Each row is followed by its group and then its class within the group.
-1,-32,-3,26,-1,2,0,2,-13,0,8,7,-15,4,15,7,0,3,20,0,-3,-3,-4,-5,16,-5,-1,0,0,4,7,-6,-11,7,-10,-16,-5,-8	Q10:Q294
-4,6,-1,12,-4,-9,3,3,0,-7,-14,14,0,-1,2,2,6,3,14,-10,1,2,1,0,9,-3,4,3,-2,-2,3,-2,-5,11,-5,7,-4,0	Q10:Q531
1,-7,1,22,0,1,0,6,-15,2,2,12,-25,5,2,-3,4,-14,23,-5,1,-9,11,2,0,-21,-9,3,2,-6,10,-5,6,10,-6,1,3,7	Q10:Q294
3,-14,-1,27,-2,-8,2,4,-17,-16,5,26,-16,6,8,-3,8,-1,23,-8,1,-12,9,-4,6,-6,-13,3,4,-7,3,-3,-2,15,-7,1,-2,-5	Q10:Q294
7,-2,-13,11,7,-1,-13,3,-12,9,0,-4,-19,-1,-1,-1,-5,-7,15,5,-5,10,34,-5,-12,7,-9,8,7,-5,6,9,-11,-16,8,-3,-6,-12	Q357:Q862
2,-34,1,32,-2,2,-4,4,-19,-10,8,19,-23,-2,7,0,5,1,22,-4,-30,-8,6,10,9,0,0,1,3,0,7,-1,-1,-1,0,-3,5,-17	Q10:Q294
-2,-6,-1,19,1,6,-6,4,-27,-2,-10,9,-16,7,4,6,-1,-2,16,-1,8,-15,19,9,7,1,-11,16,4,-9,0,-7,2,1,-7,-4,-3,-9	Q10:Q294
-6,12,-8,-2,0,-2,-5,-15,-11,13,13,-5,2,3,8,1,4,6,8,3,-6,5,-11,-18,14,5,4,12,1,-8,-7,-4,-1,-5,-5,0,-5,0	Q777:Q658
2,6,-6,-3,5,-1,2,3,2,0,16,-1,-4,0,-6,6,9,1,1,4,0,8,22,1,-8,1,-3,17,7,-5,7,2,-12,-9,3,4,-12,-2	Q357:Q223
6,-6,-4,0,6,14,5,8,-27,-3,15,4,-4,5,1,-2,6,1,-3,6,-8,16,2,-17,6,3,-4,1,-4,-8,-4,-3,-5,-6,4,-6,6,-8	Q777:Q658
13,-3,-12,5,7,-4,6,-7,-4,4,-6,-4,-13,-5,-7,-6,-1,1,15,3,-11,11,24,-16,-14,9,-6,15,7,-5,6,21,-6,-10,15,-8,-8,1	Q357:Q862
-5,-19,-26,0,-4,-6,-7,5,12,-2,2,6,-5,2,-13,1,2,-9,29,-9,-3,-20,15,14,11,-9,12,-5,-3,-11,-5,-4,-7,5,-13,10,6,2	Q10:Q294
8,21,-1,0,3,3,-7,9,7,14,-5,-7,-4,-12,-5,-3,3,-1,11,-2,-7,5,23,-12,-5,-4,-10,13,-3,-5,-3,2,-12,5,-10,3,6,-1	Q357:Q862
13,-25,-3,36,4,-7,5,-2,-47,-10,2,22,-29,7,12,3,-4,1,16,3,-4,9,7,-20,7,9,-8,-2,9,2,6,-1,15,-7,12,-10,3,-12	Q777:Q658
4,-2,-11,-10,3,-2,-8,-3,-13,-1,2,8,5,5,0,5,19,-2,15,-2,-6,8,8,-19,-3,-8,0,-32,-5,3,0,-9,-3,-2,1,-5,-2,-7	Q777:Q658

Each row is followed by its group and then its class within the group.
13,-6,1,12,-7,2,10,1,-3,7,-4,1,22,-32,13,-19,-6,8,-4,2,1,-1,2,-13,4,22,-3,-2,-16,13,-5,4,11,-1,14,-4,-6,-4	X:Y
0,7,11,-11,2,-13,-10,-3,3,-4,3,5,6,-23,3,-9,6,1,-5,-8,4,5,-2,0,-3,5,2,2,-1,-2,4,1,-2,21,24,-3,17,-5	U:A
1,7,20,13,-3,6,-1,-4,7,-3,0,8,14,15,-2,-2,27,6,5,0,3,0,-8,-9,4,-3,-3,6,1,13,-9,14,3,2,51,-3,-3,-6	C:M
3,-11,30,8,12,-9,-19,0,10,-15,-3,-3,11,9,4,-6,14,13,0,-18,2,1,-1,-4,3,-2,2,7,-9,-11,9,5,-6,-15,31,-5,20,-9	U:T
-4,1,1,-9,0,-21,-16,4,1,6,-1,1,-35,17,2,12,10,5,-2,15,-7,8,1,6,11,-30,1,1,-10,-11,-5,8,-11,6,1,-1,7,1	K:H
9,-4,13,15,-2,14,19,2,-4,-1,-1,3,25,-10,1,5,7,3,-10,-2,14,0,0,-4,5,16,7,4,-8,18,-14,6,13,-3,11,-4,-9,-7	X:Y
8,1,11,20,-4,8,1,-2,-5,2,-2,-11,24,-6,3,-19,7,8,-4,-3,1,2,0,-3,0,11,4,3,-7,27,-6,0,3,14,43,-6,-3,6	C:W
5,6,21,-4,-4,-2,-12,-1,-3,0,7,33,24,-25,1,-23,3,9,1,-2,13,4,2,-7,1,21,5,1,-3,-6,-6,8,2,16,40,-4,6,3	C:W
2,9,14,7,-2,4,-4,-4,0,1,2,-6,3,10,-3,-6,13,15,1,-1,4,-1,-8,-4,4,4,3,-1,-2,19,2,11,19,11,31,-3,-7,2	C:W
10,-4,21,7,7,-10,-1,5,-3,1,-3,0,-16,9,15,8,10,1,-6,-5,-6,4,-3,-3,12,-24,5,4,-9,-17,-4,3,6,-22,5,4,7,-12	K:S
5,0,22,10,-5,-3,-18,-10,6,-23,1,2,18,-6,4,-7,9,0,5,-2,7,0,2,-9,-3,3,11,11,6,-6,0,4,4,-11,29,6,12,-5	U:T
